(in the rows, 128 means zero)
Each row of numbers stands for one node and depends on some of the facts below. Use the named rows to name the rest.

Known rows:
[117 151 136 115 128 110 107 127 127 129 111 148 143 116 161 122 124 108
 116 113  98 141 132 124 115 142 115]: <1337>
[106  78 135 133 134 108 132 142 119 132 142 136 117 132 150 127 135 141
 119 137 118 155 118 125 138 121 123]: <1141>
[127 171 124 137 123 146 131 121 129 119 116 138 110 118 111 120 125 148
 129 128 145 107 135 143 129 126 137]: <402>
[141 111 105 108 197 134 164  84  46 130 107  92 188  71  56 133 124 211
 143 122  70 180  77 120 116 111 167]: <939>
[127 156 124 129 154 159 136 115 111 123 129 117 129 115  99 132 121 155
 143 122 132 126 117 129 121 125 160]: <777>
[146 183 118 123 158 143 129 101  95 119 107 131 152  88  98 132 123 172
 141 112 111 143 128 129 113 139 157]: <1462>
[135 159 116 134 112 138 131 129 138 124 115 139 103 137 109 133 123 127
 127 128 151  96 138 129 121 120 138]: <1171>
[145 115 116 116 164 150 156 107  98 133 119  91 161 109  65 141 119 178
 136 128 101 139  95 126 124 114 170]: <1264>
[123 126 122 130 143 141 147 118 116 122 119 124 121 120  83 130 129 170
 132 124 135 106 124 142 129 131 145]: <1303>
[145 146 125 130 132 146 144 135 127 126 123 127 132 127  78 141 112 145
 132 126 128 136 127 122 121 124 166]: <996>
[136  54 122 119 155 110 147 135 119 126 136 125 122 144  95 148 142 118
 127 129 133  95 130 119 134 125  99]: <1352>
[119 110 139 127 126 120 116 150 135 134 146 132 131 129 163 132 119 117
 126 128 113 166 124 122 129 126 123]: <1108>
[ 92  85 131 121  72 121 129 153 131 139 149 130 146 112 154 114 124 103
 133 132 110 159 159 125 129 134 119]: <951>
[112 120 139 122 125 122 112 141 138 135 136 127 131 131 163 124 125  99
 119 123 110 145 122 121 129 126 113]: <911>
[118 122 147 123 143 133 103 142 135 130 153 132 128 125 169 133 126 102
 130 118 124 155 121 123 126 138 104]: <1088>
[143 127 128 128 122 122  88 136 148 133 147 114 150 164 155 115 135 104
 127 140 124 162 117 130 102 163  75]: <395>
[119 121 130 130 129 108 115 125 134 133 136 118 141 162 160 106 144 123
 116 146 124 148 106 136 127 152 113]: <1375>

How the nodes are related:
<1011> (Ψ <1559> <1088>) (ρ <674>) (β c)
<1017> (ρ <939> <1264>) (β d)
<1042> (ρ <939> <630>) (β a)
<1046> (ρ <1256>) (β c)
<1062> (ρ <390>) (β b)
<1063> (Ψ <1284> <558>) (β b)
<1065> (β d)
<1074> (ρ <711>) (β d)
<107> (ρ <939> <1264>) (β d)
<1088> (β c)
<1090> (Ψ <548>) (β c)
<1108> (β b)
<1112> (ρ <228> <1156> <1264>) (β a)
<1121> (ρ <1352>) (β c)
<1141> (Ψ <832> <741> <915>) (β b)
<1150> (β d)
<1156> (ρ <939> <1264>) (β b)
<1157> (β c)
<1162> (Ψ <1074>) (ρ <630> <1062>) (β d)
<1171> (ρ <1462> <152>) (β d)
<1203> (Ψ <1456> <215> <1042>) (β b)
<1210> (β a)
<1231> (Ψ <675>) (β d)
<1237> (β a)
<1248> (β a)
<1250> (Ψ <697>) (ρ <939> <1462>) (β a)
<1251> (ρ <674> <107>) (β b)
<1256> (β b)
<1263> (Ψ <284> <826>) (β d)
<1264> (ρ <939>) (β a)
<126> (ρ <1427> <672> <107> <390>) (β a)
<1284> (β a)
<1291> (Ψ <876>) (ρ <390>) (β a)
<1303> (Ψ <1150>) (ρ <1156> <1264>) (β c)
<1312> (Ψ <207> <1074>) (ρ <939>) (β c)
<1316> (Ψ <1157> <1337> <61>) (ρ <152> <1017>) (β c)
<1319> (Ψ <911>) (ρ <717>) (β b)
<1337> (β a)
<1338> (β b)
<1341> (Ψ <84> <61> <844>) (ρ <1162>) (β a)
<1342> (ρ <939> <238> <674> <1381>) (β d)
<1351> (ρ <939> <1017>) (β a)
<1352> (Ψ <904> <675> <996>) (ρ <1381>) (β d)
<1375> (Ψ <332>) (β a)
<1381> (β d)
<1391> (Ψ <328> <228> <539>) (β c)
<1397> (β a)
<1398> (ρ <939> <342> <390>) (β c)
<1407> (β b)
<1411> (ρ <233> <1547> <777>) (β c)
<1427> (ρ <939>) (β d)
<1438> (Ψ <145> <1397>) (β d)
<1441> (ρ <975>) (β d)
<1446> (Ψ <1559>) (β d)
<1456> (ρ <939>) (β b)
<145> (β d)
<1462> (ρ <939>) (β c)
<1471> (β a)
<1486> (Ψ <1248> <1548> <107>) (β a)
<1527> (ρ <939>) (β a)
<152> (Ψ <537>) (ρ <939> <1303>) (β d)
<1534> (Ψ <84>) (β a)
<1547> (β c)
<1548> (ρ <939> <402>) (β a)
<1559> (β d)
<166> (ρ <939>) (β d)
<187> (Ψ <1256> <228>) (ρ <647> <558>) (β b)
<193> (ρ <1256> <975> <674> <152>) (β d)
<201> (ρ <1398>) (β a)
<207> (β d)
<215> (ρ <342> <107>) (β d)
<219> (Ψ <759> <1046> <844>) (β c)
<228> (β a)
<233> (β c)
<238> (ρ <228>) (β a)
<276> (Ψ <876>) (β b)
<284> (ρ <746> <832> <85> <1156>) (β c)
<29> (ρ <463> <878>) (β c)
<304> (Ψ <1210>) (β a)
<325> (Ψ <759> <1411> <743>) (β c)
<327> (ρ <939> <996>) (β c)
<328> (ρ <689> <1316>) (β b)
<332> (β b)
<342> (β c)
<345> (ρ <1462> <1162>) (β c)
<347> (ρ <1256> <1264>) (β b)
<38> (β c)
<390> (Ψ <1548>) (ρ <939>) (β b)
<395> (β d)
<402> (ρ <939> <215> <689> <497>) (β c)
<415> (ρ <1547>) (β a)
<463> (Ψ <1342>) (ρ <1291> <1156>) (β d)
<497> (Ψ <1065>) (β b)
<537> (β b)
<539> (ρ <939> <1264>) (β c)
<546> (Ψ <1112>) (β a)
<548> (ρ <939> <107> <1527> <719>) (β c)
<555> (Ψ <1074> <689>) (β b)
<558> (ρ <939> <719> <215>) (β c)
<563> (ρ <107> <1312>) (β b)
<565> (Ψ <1065> <193> <1527> <1471>) (ρ <630>) (β b)
<567> (ρ <1312>) (β a)
<602> (Ψ <630> <327>) (β d)
<61> (β c)
<630> (β a)
<640> (Ψ <1088>) (ρ <1017> <1156>) (β a)
<645> (Ψ <332> <395> <1407> <345>) (β d)
<647> (Ψ <38>) (ρ <939> <674> <390> <1042>) (β c)
<672> (ρ <939> <777>) (β b)
<674> (β c)
<675> (β b)
<689> (ρ <939>) (β d)
<697> (β c)
<705> (Ψ <1210>) (β c)
<710> (ρ <674> <1438> <1264>) (β a)
<711> (Ψ <238>) (β c)
<717> (ρ <939> <1527>) (β c)
<719> (ρ <939>) (β b)
<726> (Ψ <1338> <1074>) (β d)
<741> (β c)
<743> (β b)
<746> (Ψ <1411>) (ρ <1264>) (β b)
<759> (β d)
<777> (ρ <939>) (β c)
<826> (β c)
<830> (Ψ <1108>) (ρ <1156>) (β d)
<832> (ρ <1462>) (β b)
<844> (ρ <939> <342> <228> <1264>) (β b)
<84> (β c)
<855> (Ψ <951> <1456> <228>) (ρ <931>) (β b)
<85> (ρ <1312>) (β a)
<861> (Ψ <107>) (ρ <342>) (β d)
<876> (β c)
<878> (Ψ <1527>) (ρ <689>) (β c)
<886> (Ψ <630> <29> <1237>) (β a)
<88> (Ψ <1256>) (β a)
<902> (Ψ <1407> <743>) (β d)
<904> (β d)
<911> (β a)
<915> (ρ <107> <1156>) (β c)
<926> (Ψ <1088> <777>) (β d)
<931> (Ψ <107>) (ρ <939> <1303>) (β a)
<939> (Ψ <1462> <61>) (β a)
<947> (Ψ <395> <1398> <1210>) (β b)
<951> (β b)
<975> (ρ <1316>) (β b)
<996> (ρ <1264>) (β b)

Name these rows:
No name comes twice in this set of rows, the named rows included.
[141 150 114 134 135 126 143 114 116 119 103 134 137 139  76 123 126 173
 126 134 126 137 129 137 121 155 161]	<746>
[146 196 123 133 136  98 137  82  89 116  96 155 127 111 201 114 153  91
 129 128 142 118 140 114 146 118 152]	<1341>
[128 199 124 137 107 139 142 118 144 121 102 138 102 141 131 122 125 107
 122 129 156  71 141 136 132 107 171]	<126>
[130 124 130 117 132 138 134 134 140 130 122 117 137 132 104 137 123 128
 123 123 119 118 120 130 120 130 134]	<238>
[120 160 122 135  63 142 144 143 145 126 120 140 128 123 101 116 122 112
 135 133 140 109 179 133 130 134 160]	<328>
[116 139 125 130 159 144 143 122 110 123 132 127 112 123 117 128 130 149
 132 127 136 119 118 131 133 121 149]	<878>
[110 166 119 132  78 156 144 128 139 121 117 134 128 116 102 116 123 120
 138 127 151  83 177 143 125 135 141]	<539>
[121  92 128 139 133 102 120 129 130 131 148 122 135 169 144 107 143 148
 118 151 129 158 108 134 137 154 119]	<947>
[151 234 122 131 107 134 122 126 144 116  80 166 115 131  90 132 106 138
 119 119 140 112 158 136  95 160 162]	<844>
[103  89 120 107  96 149 147 132 117 139 140  92 180 101  93 125 120 130
 138 123  91 145 145 130 112 132 139]	<228>
[142 156 126 132 130 144 137 126 124 130 124 126 129 123 116 135 115 144
 135 128 134 147 125 122 129 121 169]	<832>

Now the same nodes, written a new way:
Some nodes and their rows:
[148 160 103  91 119 120 107 129 155 136 146 117 155 138 100 135 157 115
 147 155 137 134 116 111 148 128 148 112 147 119 137 130 135 162 127 143
 141 120 143 107 113 132 117 125 126 104]: <276>
[163 149 153  68 125 106 112 117 154 106 140 139 174 117 101 141 146 147
 176 133 129 129 122 100 125  97 149 146 135 135 135 144 139 138 139 144
 134 138 129 130 165 123 121 114 153  78]: <743>
[135 141 103 101 115 122 137 143 174 133 109 120 140 161  94 118 163 111
 132 155 128 115 106  99 176 159 159 109 166 107 175 138 118 173 131 112
 128 112 148 120 140 139 116 118 104  98]: <1203>
[144 132 117 115 102 127 118 131 121 123  87 130 149 127 128 127 124 127
 142 117 137 120 135 113  99 121 101 136 125 112 132 106 144 124 149 143
 151 119 104 121 133 119 147 131 123 174]: <832>
[133 149 142 147 119 174  94 123  82  66 110 122 107 142 162  79 117 117
  43 108 156 123 111 141 135 147 122  91 132 114 117  88 125  93  88 137
 159 119 136 129 141 147 147 114 126 182]: <1312>
[134 136 169 114 107 247 110  80 103  95 152 216 223 226 236  31  31  93
  82 143 114 114 154 210 124 191  81 121 112  93 136  53 129  91 162 132
 200 125 108 100 175 164 131  67 148 148]: <939>
[111 128 140 156 111 150 122 106 100 137 115 134 149 136 174 132  97 130
 131 137 120 126 152 163  93 137  77 160  93 113 109 100 113 105 160 128
 156 121  93 136 131 125 146 132 107 177]: <1527>
[141 121 122 111 107 137 128 133 117 119  80 116 140 126 122 121 127 116
 131 113 135 121 124 118 101 144  83 128 142 104 135 123 150 115 143 138
 150 115 103 140 124 116 143 143 119 185]: <672>
[121 122 119 157 126 159 137 126 121 109 118 100 112 120 170 122 136  98
 106 133 146 122 130 144 107 146 114 120 113  97 116 128 136 107 121 131
 126 120 117 109 124 122 131 135 145 162]: <878>
[116 110 121 134 137 122 127 138 111 142 128 116 103 138 123 132 120 101
 145  94 131 130 118 139 114 148 117  96 123 134 131 149 130 122 135 126
 110 124 111 126  88 122 117 152 136 146]: <861>
[123 111  93 157 136 118 156 140 145 134 139 123 102 102 121 123 144 147
 100 138 141 132 146 105 143  98 155 146 130 148 114 142 138 135  96 138
 101 137 146 112 131 129 140 125 145 114]: <1121>
[123 149 144 132 131 120 107 111 128 155 162 117 145 126 119 160 134 142
 147 169 111 139 127 133 146 113 136 146 123 134 116 114 101 155 141 120
 131 129 153 127 121 130 124 118 100  92]: <1397>
[146 143 164 105 156 143 130 104 135 147 176 149 147 121 108 162 111 144
 137 163  84 137 137 130 156 106 112 140 129 126 122 104 132 147 153 113
 121 148 155 122 130 116 118  98 125  76]: <1337>
[122 101 146 146 111 158 131 117 110 143 126 113 140 155 128 123 100 108
 101 139 123 112 142 150 128 138  84 133 128 130 105 139 114 125 135 137
 145 124 126 137 126 133 149 128 104 163]: <1291>
[132  88 162 128  85 132  63 152  73 123 121 137 102 176  75  79  87 123
  72 108 159  82 154 101 165 108 126  91 119 192  90 135  91 169 115 146
 126 136 140 123 110 123 130 101 133 188]: <1162>
[134 119  70 121 134  95 173 144 142 146  92 151 121 103 107 130 130 157
 130 104 128 158 127 111 110 122 119 144 160 133 130 138 182 105 114 150
 137 116 119 146 108 133 157 163 110 141]: <347>
[113 106 118 136 145 117 142 147 109 134 113 139  99 127 133 128 104 113
 135  77 127 144 112 145 113 151 116 104 136 140 136 146 147 100 126 120
 118 126 111 148  89 127 121 160 124 148]: <830>

Name these rows:
No name comes twice in this set of rows, the named rows included.
[130 147  95 116 106 145 124 125 124 110  89 166 172 140 175  84 110 128
 129 112 137 141 123 150  98 154 113 133 137 106 151  98 158  92 135 140
 176 111 101 129 140 145 141 129 128 160]	<1156>
[127 114 132 149 137 141 146 137 115 102  96  85  86  95 141 142 143 116
 103 111 136 114 126 126 105 132  96 128 128 106 118 128 143  99 119 120
 114 135 112 139 134 109 139 146 135 172]	<402>
[120 151  67 132  98 102 148 139 162 137  93 218 171 147 168  61 118 179
 142 142 119 135 145 123 143 154 178 166 128 121 176  88 134 133 132 113
 173 113 126 119 171 164 138  92 115 102]	<1256>
[118 128 103 164 143 152 160 128 124 102 111 131 110 112 172 110 129 119
  95 107 135 142 125 152 110 150 124 127 135 107 133 117 157  83 105 130
 132 120 119 135 133 142 145 142 137 145]	<1303>
[142 118 110 112 122 116 149 144 125 130  83 111 123 112 107 146 134 129
 131 106 127 130 118 108 104 127  84 127 153 111 132 135 166 112 133 140
 131 122 103 148 114 112 149 159 111 172]	<563>
[115  68 152 161  93 126 150 135 116 152  79 127 116 151 117 115 103 142
 107 148 113  77 168 113 142 132  88 165 121 139 119 132  85 152 160 104
 124 132 117 151 162 111 144 104  86 171]	<1042>
[138 135 180  89 156 118 106 128 129 121 164 158 137 122 107 145 115 141
 177 109 110 127 128 120 133 107 151 125 115 151 140 132 124 138 146 117
 104 157 129 117 140 114  88 105 162  70]	<759>
[150 128 157  95 154 163 144 116 160  95 174 105 132 126 121 135 149 109
 111 136 132 122 120 127 152 129 159 102 153 126 125 154 136 129 101 139
 102 141 151 111 158 131 110 113 170  64]	<325>
[108 116  89 141 126 129 136 136 129 147 142 180 136 165 160  73  90 125
 121 103 140 147 143 153 142 154 163 112 120 161 135 135 135 119 107 136
 132 118 126 118 108 160 123 127 149 110]	<1438>
[129 147 177  99 127  81 101 121 131 115 155 128 140 134 111 139 143 143
 192 102 139 129 115 129 116 104 185 134 110 167 131 172  93 134 127 134
 122 141 112 136 154 134  93 124 152  76]	<395>
[137 115 105 123  74 170 109 125 122 128 102 142 183 174 162  74 105  95
 114 130 161 104 151 137 100 155  99 126 116 110 127 112 136 125 148 155
 169 116  99 103 137 137 145 120 139 191]	<390>

Now the same nodes, written a new way:
Named rows:
[109 129 112 128 127 133 153 127 151 143 124  95 127 132 133 142  93 112
 111 128 144 124 150 120 133 125 119 136]: <304>
[128 126 140 126 118 134 129 126 135 120 115 137 140 130 117 155 137 122
 127 137 122 134 121 127 130 130 126 132]: <166>
[116 111 125 141 125 123 147 121 132 117 122 135 129 130 130 124 140 136
 128 125 134 121 119 123 109 125 132 131]: <342>
[117 128 128 126 124 137 124 109 134 122 115 135 142 137 123 124 130 133
 125 134 127 119 116 129 127 123 136 137]: <672>
[124 117 127 133 116 146 136 123 130 131 134 132 138 124 126 157 122 127
 134 129 130 129 118 126 121 125 134 135]: <463>
[127 128 121 137 124 148 130 120 142 137 126 133 135 112 137 138 113 126
 143 127 128 119 124 115 120 124 127 128]: <1534>
[107 110 129 133 120 147 134 125 138 125 138 139 134  96 130 156 131 121
 133 149 146 135 118 148 131 108 137 155]: <926>
[118 123 127 127 121 141 126 108 133 123 114 132 143 136 125 125 129 128
 123 131 126 119 120 129 124 126 133 135]: <332>
[124 134 139 129 110 153 145 135 137 113 147 124 109 125 126 133 116 160
 131 146 123 123 127 137  95 127 124 126]: <1312>
[123 117 130 136 124 123 136 121 134 113 119 131 129 125 125 130 140 135
 127 128 129 123 121 122 116 128 126 131]: <558>
[127 113 123 137 121 136 132 115 133 123 137 123 126 113 128 139 124 140
 134 122 132 121 123 120 111 127 126 135]: <878>
[124 117 127 133 116 146 135 123 130 131 134 132 140 124 126 158 121 127
 135 131 129 130 119 127 122 125 133 135]: <152>
[133 133 131 132 121 148 127 121 148 133 124 125 133 108 127 140 116 124
 139 133 127 122 128 120 130 129 120 130]: <1250>
[ 93  87  99 126 102 135  85 140 106  94  75 135 128 121 176 136 125 124
 133 158 112 144 155 142 115 139  82 103]: <1121>
[126 114 124 136 120 135 132 117 133 120 134 123 126 113 127 139 124 140
 133 125 132 122 124 122 113 128 124 134]: <1303>
[128 126 134 124 119 143 116 106 135 119 113 129 144 129 119 130 133 127
 124 131 120 119 120 128 128 130 126 134]: <844>
[110 127 126 131 133 111 126 123 140 111 118 141 125 119 128 132 135 144
 129 138 137 127 117 125 123 116 132 143]: <777>

Name these rows:
No name comes twice in this set of rows, the named rows included.
[131 128 123 138 124 151 131 117 143 139 130 132 137 111 136 139 114 125
 144 121 128 116 123 113 117 124 128 128]	<1291>
[119 126 136 129 118 137 141 132 132 120 120 143 137 139 124 147 133 128
 128 141 124 133 119 131 120 126 133 129]	<207>
[134 126 128 123 118 155 109 100 135 127 128 122 141 117 120 141 117 131
 132 125 121 117 123 126 124 130 125 137]	<855>
[147 186  43 171  85 105 147  81 132  62 251 180 111 126 228 143 170 113
  98 117 117  88 165 163 191 197 167 111]	<711>
[123 127 130 139 124 133 140 128 142 130 109 137 136 126 129 123 130 126
 138 139 128 123 121 119 137 129 127 124]	<1248>
[120 124 127 143 128 138 153 124 143 134 117 141 139 130 135 120 133 120
 136 128 132 117 119 118 120 122 136 126]	<630>
[115 113 116 136 120 153 137 105 128 137 136 129 142 130 133 125 118 135
 132 123 133 113 114 129 113 120 143 138]	<497>
[109 116 110 127 124 119 149 123 140 127 133  88 120 132 128 146 102 128
 103 123 146 126 149 124 123 127 118 142]	<705>
[132 128 135 136 121 135 133 127 142 129 109 130 135 120 120 127 129 127
 140 141 126 124 121 118 148 136 121 123]	<1548>
[111 115 134 131 123 136 136 127 137 119 121 146 138 115 126 148 143 118
 128 145 137 135 116 141 131 114 136 145]	<1559>
[ 93  88  94 130 100 155  99 139 103 120 100 140 141 125 174 159 107 118
 142 152 118 145 143 142 113 130 103 112]	<1352>
[125 117 132 136 124 124 135 119 134 113 119 132 130 124 125 131 141 135
 127 126 128 123 121 121 115 128 126 131]	<1462>
[123 115 123 136 121 133 130 118 132 121 133 124 125 113 130 140 122 142
 134 127 132 123 124 122 113 126 125 134]	<1090>
[110 153 118 118 141  91  98 121 144 109 113 147 125 126 125 146 113 163
 134 136 129 131 114 110 127 116 134 144]	<1411>
[115 108 123 141 124 125 144 123 129 116 119 135 130 130 134 124 139 135
 128 127 132 122 121 123 108 125 130 129]	<674>

